Here is a tiny trained network, its code and every weight. The questions are about switching its units off for an input and a target symbol, where a switched-off unit gives its printed mean instead of its output.

import numpy as np


def w(rows, s, z=0):
    codes = np.array(rows[::2]) - 128.0
    scale = np.full(codes.shape[1], s)
    scale[-1] = z or s
    return codes * scale


def f(y):
    return y / 2 * (1 + np.tanh(0.7978845608 * (y + 0.044715 * y**3)))


def softmax(a):
    e = np.exp(a - a.max(-1, keepdims=True))
    return e / e.sum(-1, keepdims=True)


def log_softmax(a):
    a = a - a.max(-1, keepdims=True)
    return a - np.log(np.exp(a).sum(-1, keepdims=True))


def net(x, mask):
    ids = ['βεημξπφ'.index(c) for c in x.split()]
    T = len(ids)
    res = E[ids] + P[:T]
    r = res
    for j in range(2):
        rows = slice(3 * j, 3 * j + 3)
        q, k, v = (r @ M[0][rows].T for M in (Q, K, V))
        z = softmax(np.where(np.tri(T) > 0, q @ k.T / 3**0.5, -1e9)) @ v
        o = O[0][rows]
        res = res + np.where(mask[j], z, o[:, -1]) @ o[:, :-1]
    y = f(res @ A[0][:, :-1].T + A[0][:, -1])
    res = res + np.where(mask[2:14], y, B[0][:, -1]) @ B[0][:, :-1]
    return log_softmax(res[-1] @ U[:, :-1].T + U[:, -1])


Q, K, V, O, A, B = {}, {}, {}, {}, {}, {}
E = w([
[114,192,110,159,172,219,204,111,168,110],'β',
[107,61,114,148,193,158,191,83,110,206],'ε',
[92,171,69,112,170,40,122,244,59,88],'η',
[173,95,83,147,168,194,177,111,241,34],'μ',
[194,77,254,181,163,152,131,82,162,121],'ξ',
[127,112,64,191,112,108,100,146,228,178],'π',
[183,143,89,71,127,73,102,186,158,66],'φ',
],0.016)
P = w([
[203,241,226,125,122,159,201,245,159,202],'0',
[149,181,213,232,106,130,223,153,136,105],'1',
[128,155,201,165,77,161,178,193,117,142],'2',
[120,132,185,179,72,152,174,175,103,125],'3',
[110,120,167,170,87,142,166,158,121,124],'4',
[120,130,147,153,119,153,139,152,134,129],'5',
[118,101,136,119,87,158,124,175,116,154],'6',
[116,95,119,151,133,124,144,114,157,119],'7',
[140,116,91,114,146,161,98,133,155,148],'8',
[161,113,71,117,134,166,83,133,130,149],'9',
[166,98,50,153,122,130,111,92,130,117],'10',
[166,75,34,140,91,132,105,99,115,132],'11',
[164,68,1,106,97,119,121,71,171,148],'12',
],0.0091)
Q[0] = w([
[161,87,139,180,148,155,124,157,161,171],'h0',
[104,137,98,183,156,96,136,111,91,248],'h0',
[132,141,104,224,64,95,49,179,222,164],'h0',
[98,126,112,171,194,117,158,154,93,203],'h1',
[76,160,135,159,68,152,120,83,163,173],'h1',
[116,136,173,103,126,117,92,37,85,151],'h1',
],0.014)
K[0] = w([
[162,35,94,129,146,148,137,72,134,187],'h0',
[98,123,61,84,211,109,152,34,7,209],'h0',
[255,10,76,67,126,22,5,64,135,100],'h0',
[52,159,80,172,115,123,188,134,107,215],'h1',
[153,163,129,138,62,179,138,88,140,182],'h1',
[112,125,215,139,149,144,97,93,126,190],'h1',
],0.0097)
V[0] = w([
[205,111,155,145,99,2,91,133,125,193],'h0',
[95,213,157,123,154,98,128,181,103,90],'h0',
[126,114,99,82,145,86,96,145,53,70],'h0',
[113,155,130,130,93,109,100,128,175,62],'h1',
[142,106,41,125,140,134,108,153,85,97],'h1',
[69,237,52,108,84,116,191,126,153,160],'h1',
],0.012)
O[0] = w([
[82,187,106,124,206,147,86,223,153,56,149],'h0',
[80,73,71,67,122,112,130,110,146,169,94],'h0',
[82,86,167,2,167,93,132,127,200,153,11],'h0',
[70,86,187,104,121,100,105,172,107,134,137],'h1',
[149,192,136,184,126,124,174,121,103,135,114],'h1',
[209,89,143,204,165,178,118,211,136,158,152],'h1',
],0.0074,0.011)
A[0] = w([
[105,151,85,73,136,180,183,159,144,68,252],'n0',
[180,109,131,124,155,102,66,128,123,129,242],'n1',
[175,125,139,125,123,106,68,115,113,142,64],'n2',
[159,85,34,78,102,125,126,78,126,153,3],'n3',
[160,187,251,113,158,123,225,173,109,118,107],'n4',
[105,120,109,65,151,134,129,159,143,91,74],'n5',
[73,89,42,39,146,134,52,43,105,92,43],'n6',
[160,131,128,120,127,162,142,119,92,125,124],'n7',
[128,88,161,121,152,130,120,113,194,200,78],'n8',
[179,90,97,121,134,138,172,146,132,170,224],'n9',
[129,100,102,153,104,102,102,99,132,152,59],'n10',
[130,89,187,103,179,142,171,128,166,165,83],'n11',
],0.017,0.0026)
B[0] = w([
[140,109,170,149,117,91,177,159,103,167,179],'n0',
[84,112,148,109,96,109,130,116,96,169,178],'n1',
[139,118,104,154,116,124,181,151,148,105,139],'n2',
[210,132,96,114,154,141,138,158,178,126,134],'n3',
[186,117,111,161,129,110,217,223,139,170,174],'n4',
[119,161,121,132,126,182,86,34,145,78,182],'n5',
[253,140,100,84,152,132,158,163,228,163,141],'n6',
[90,157,129,60,155,73,118,148,129,129,195],'n7',
[69,129,139,101,209,131,185,159,156,110,137],'n8',
[116,119,162,123,101,112,114,99,136,93,248],'n9',
[137,126,133,77,128,123,70,187,159,140,146],'n10',
[210,135,107,156,58,123,103,142,89,149,136],'n11',
],0.014,0.012)
U = w([
[150,118,169,133,124,95,243,132,81,175,178],'β',
[148,124,119,100,135,138,113,130,99,117,42],'ε',
[191,151,112,77,126,128,67,75,145,78,198],'η',
[138,126,115,123,130,135,126,97,124,157,48],'μ',
[88,118,129,115,156,116,122,136,179,130,56],'ξ',
[136,142,94,191,81,126,51,120,164,186,87],'π',
[35,156,196,131,64,102,99,2,85,23,254],'φ',
],0.0056,0.0033)

Each question gives the input, a string of symbols that net reads in full, and the target symbol t.
The units are the heads (3 rows each of Q, K, V and O) and the neurons (one row each of A and B). Each row of codes is followed by its name. A weight is (code - 128) times the scale printed after its matrix; where a second scale follows, it is the last column's (O, A, B and U).
mask holds one flag per unit, heads first, then neurons. A switched-off unit (its flag False) gives its mean, the last column of its rows in O or B, instead of its output. The means were averaged over made-up inputs and are rounded, as every weight is.
A unit's drop is (log p(t) with every unit on - log p(t) with that unit switched off) / (log p(t) with every unit on - log p(t) with every unit switched off).
The circuit of an input: a set's keep is (log p(t) with only the set's units on - log p(t) with every unit switched off) / (log p(t) with every unit on - log p(t) with every unit switched off). Starting from the 12 units with the biggest drops (on a tie, the unit counted first), units are removed one at a time, each time the one whose removal leaves the highest keep (on an exact tie, the one counted first), for as long as the keep stays at least 0.8.
units of the circuit, in order: the units of the circuit, biggest drop first
unit that matters most: the unit with the biggest drop
k most important neurons: the k neurons with the biggest drops, biggest first
heads that matter: for each layer, one digit per head in row order, 1 if its drop is at least 0.15 and else 0, layers parted by /
drop when u is switched off: that unit's drop, to one decimal
input η η φ η π ε ξ π β ε, target φ: units of the circuit, in order => [n9, n4]
input π ξ ε β ξ ξ π μ, target β: heads that matter => 01
input ε π ε β ξ ξ μ μ β, target φ: units of the circuit, in order => [h0, n9, n4]
input π π ε η π β φ ξ π ξ η, target φ: unit that matters most => h1
input π π μ β η π ε π ε ε π β, target φ: heads that matter => 11
input φ η ε β φ ξ η η, target η: 4 most important neurons => [n5, n6, n11, n4]
input ξ η ε β μ β β, target η: 2 most important neurons => [n3, n10]
input ε η φ π ε, target φ: units of the circuit, in order => [h1, n9, n4]
input β π π μ, target β: units of the circuit, in order => [n4, n5]
input μ ξ ξ π μ, target φ: heads that matter => 10
input β ξ φ π, target ξ: units of the circuit, in order => [n8, h0]
input η π π η ε μ π β ξ, target β: 3 most important neurons => [n4, n5, n9]
input π μ ξ β φ π π β μ β β π φ, target φ: 2 most important neurons => [n5, n4]
input π π β ξ β η η π φ μ π, target ξ: units of the circuit, in order => [h0, n8]
input η φ ξ η ε ξ ε π β, target β: unit that matters most => n4
input π β π φ ε π φ π φ π π ξ, target β: units of the circuit, in order => [h0, n4]
input μ π β β π π ε ξ φ ε η, target β: 2 most important neurons => [n4, n0]
input φ η π ξ π π η η η, target η: 4 most important neurons => [n5, n6, n4, n11]
input π β π μ π π φ, target β: drop when n4 is switched off => 0.2
input η π π η ξ φ η π π ε ξ ε φ, target φ: drop when h0 is switched off => 0.6
input η ξ ξ η π η π β η μ π π ξ, target η: drop when h1 is switched off => 5.5
input ξ π π ε ξ π ξ η ε π β, target β: units of the circuit, in order => [n0]
input ε ξ β ξ π β μ μ π η, target β: drop when h1 is switched off => 3.6
